Here is a tiny trained network, its code and every weight. The questions are about switching its units off for an input and a class, where a switched-off unit gives its printed mean instead of its output.

import numpy as np


def w(rows, s, z=0):
    codes = np.array(rows[::2]) - 128.0
    scale = np.full(codes.shape[1], s)
    scale[-1] = z or s
    return codes * scale


def f(y):
    return np.maximum(y, 0)


def log_softmax(a):
    a = a - a.max(-1, keepdims=True)
    return a - np.log(np.exp(a).sum(-1, keepdims=True))


def net(x, mask):
    res = np.array(x, float).reshape(1, 3) / 4 @ E
    y = f(res @ A[0][:, :-1].T + A[0][:, -1])
    res = res + np.where(mask, y, B[0][:, -1]) @ B[0][:, :-1]
    return log_softmax(res[-1] @ U[:, :-1].T + U[:, -1])


A, B = {}, {}
E = w([
[23,118,102,85,65],'x0',
[174,2,75,62,131],'x1',
[137,128,214,60,85],'x2',
],0.0093)
A[0] = w([
[10,109,144,67,144,69],'n1',
[145,82,77,62,122,77],'n2',
[135,87,19,162,205,93],'n3',
[113,112,76,153,112,85],'n4',
[129,136,176,70,127,212],'n5',
[143,126,172,84,50,91],'n6',
[121,83,126,178,128,30],'n7',
[41,84,127,140,76,87],'n8',
[103,111,85,181,173,134],'n9',
[196,128,217,68,139,197],'n10',
[123,130,139,94,109,191],'n11',
[147,66,128,95,127,3],'n12',
[132,165,46,131,112,66],'n13',
[5,140,51,89,86,69],'n14',
[81,104,49,170,89,120],'n15',
[191,102,178,51,93,121],'n16',
[158,32,110,119,111,109],'n17',
[140,72,86,118,90,162],'n18',
[60,208,135,135,125,136],'n19',
[178,173,42,187,228,106],'n20',
[212,141,167,154,172,102],'n21',
[192,55,156,156,162,114],'n22',
[192,127,99,153,187,81],'n23',
[132,66,91,131,146,54],'n24',
[136,105,81,161,148,179],'n25',
[87,186,145,177,77,120],'n26',
[121,111,52,202,122,155],'n27',
[126,134,64,171,110,33],'n28',
[131,72,98,78,149,98],'n29',
[72,56,73,74,111,76],'n30',
],0.012,0.0048)
B[0] = w([
[198,18,201,103,76,205],'n1',
[112,255,228,89,199,212],'n2',
[38,85,180,39,47,240],'n3',
[67,72,196,14,100,161],'n4',
[40,146,175,47,112,212],'n5',
[3,129,182,112,99,193],'n6',
[32,83,193,3,67,137],'n7',
[248,59,144,77,73,197],'n8',
[48,157,164,68,87,196],'n9',
[52,70,107,37,38,240],'n10',
[83,87,135,13,128,183],'n11',
[135,192,209,113,144,176],'n12',
[72,142,219,96,145,159],'n13',
[232,20,121,116,127,237],'n14',
[81,39,129,54,60,198],'n15',
[42,80,172,75,79,224],'n16',
[121,222,252,55,185,229],'n17',
[113,183,155,51,153,212],'n18',
[157,229,222,92,210,236],'n19',
[118,88,231,32,81,254],'n20',
[220,15,207,58,158,212],'n21',
[210,107,233,95,205,215],'n22',
[154,49,180,34,52,201],'n23',
[155,230,203,139,218,183],'n24',
[105,130,138,27,83,200],'n25',
[144,205,235,111,193,225],'n26',
[80,165,162,37,103,216],'n27',
[55,114,225,103,136,158],'n28',
[98,253,190,100,158,206],'n29',
[243,127,219,127,220,223],'n30',
],0.0065,0.0084)
U = w([
[178,250,222,128,206,87],'0',
[55,166,152,81,17,77],'1',
[247,113,185,110,114,212],'2',
[130,185,147,81,96,193],'3',
[166,169,46,205,186,1],'4',
[77,172,50,187,200,1],'5',
],0.011,0.0051)

Each question gives the input, the list of numbers given to net, and the class t.
The units are the neurons (one row each of A and B). Each row of codes is followed by its name. A weight is (code - 128) times the scale printed after its matrix; where a second scale follows, it is the last column's (A, B and U).
mask holds one flag per neuron, in row order. A switched-off neuron (its flag False) gives its mean, the last column of its row in B, instead of its output. The means were averaged over made-up inputs and are rounded, as every weight is.
A unit's drop is (log p(t) with every unit on - log p(t) with that unit switched off) / (log p(t) with every unit on - log p(t) with every unit switched off).
The circuit of an input: a set's keep is (log p(t) with only the set's units on - log p(t) with every unit switched off) / (log p(t) with every unit on - log p(t) with every unit switched off). Starting from the 12 units with the biggest drops (on a tie, the unit counted first), units are removed one at a time, each time the one whose removal leaves the highest keep (on an exact tie, the one counted first), for as long as the keep stays at least 0.8.
units of the circuit, in order: the units of the circuit, biggest drop first
most important unit: the unit with the biggest drop
k most important neurons: the k neurons with the biggest drops, biggest first
drop when u is switched off: that unit's drop, to one decimal
input [-7,-6,8], class 1: units of the circuit, in order	n10
input [-5,-4,2], class 2: units of the circuit, in order	n21; n2
input [-4,7,7], class 0: 3 most important neurons	n22; n17; n2
input [-8,0,-5], class 2: 2 most important neurons	n21; n22
input [-8,8,1], class 0: 2 most important neurons	n17; n2
input [-3,1,4], class 1: 2 most important neurons	n10; n30
input [8,3,7], class 2: 4 most important neurons	n30; n14; n1; n8
input [-1,-5,6], class 1: 2 most important neurons	n10; n30
input [-3,2,-4], class 1: 3 most important neurons	n3; n30; n14
input [-7,6,8], class 1: 2 most important neurons	n10; n16
input [5,-5,2], class 0: 2 most important neurons	n19; n26
input [1,-1,-5], class 1: drop when n5 is switched off	0.0
input [6,7,2], class 0: drop when n29 is switched off	0.1
input [6,8,0], class 0: most important unit	n2
input [5,6,-2], class 0: drop when n2 is switched off	0.3
input [-3,-3,-3], class 3: drop when n17 is switched off	0.3
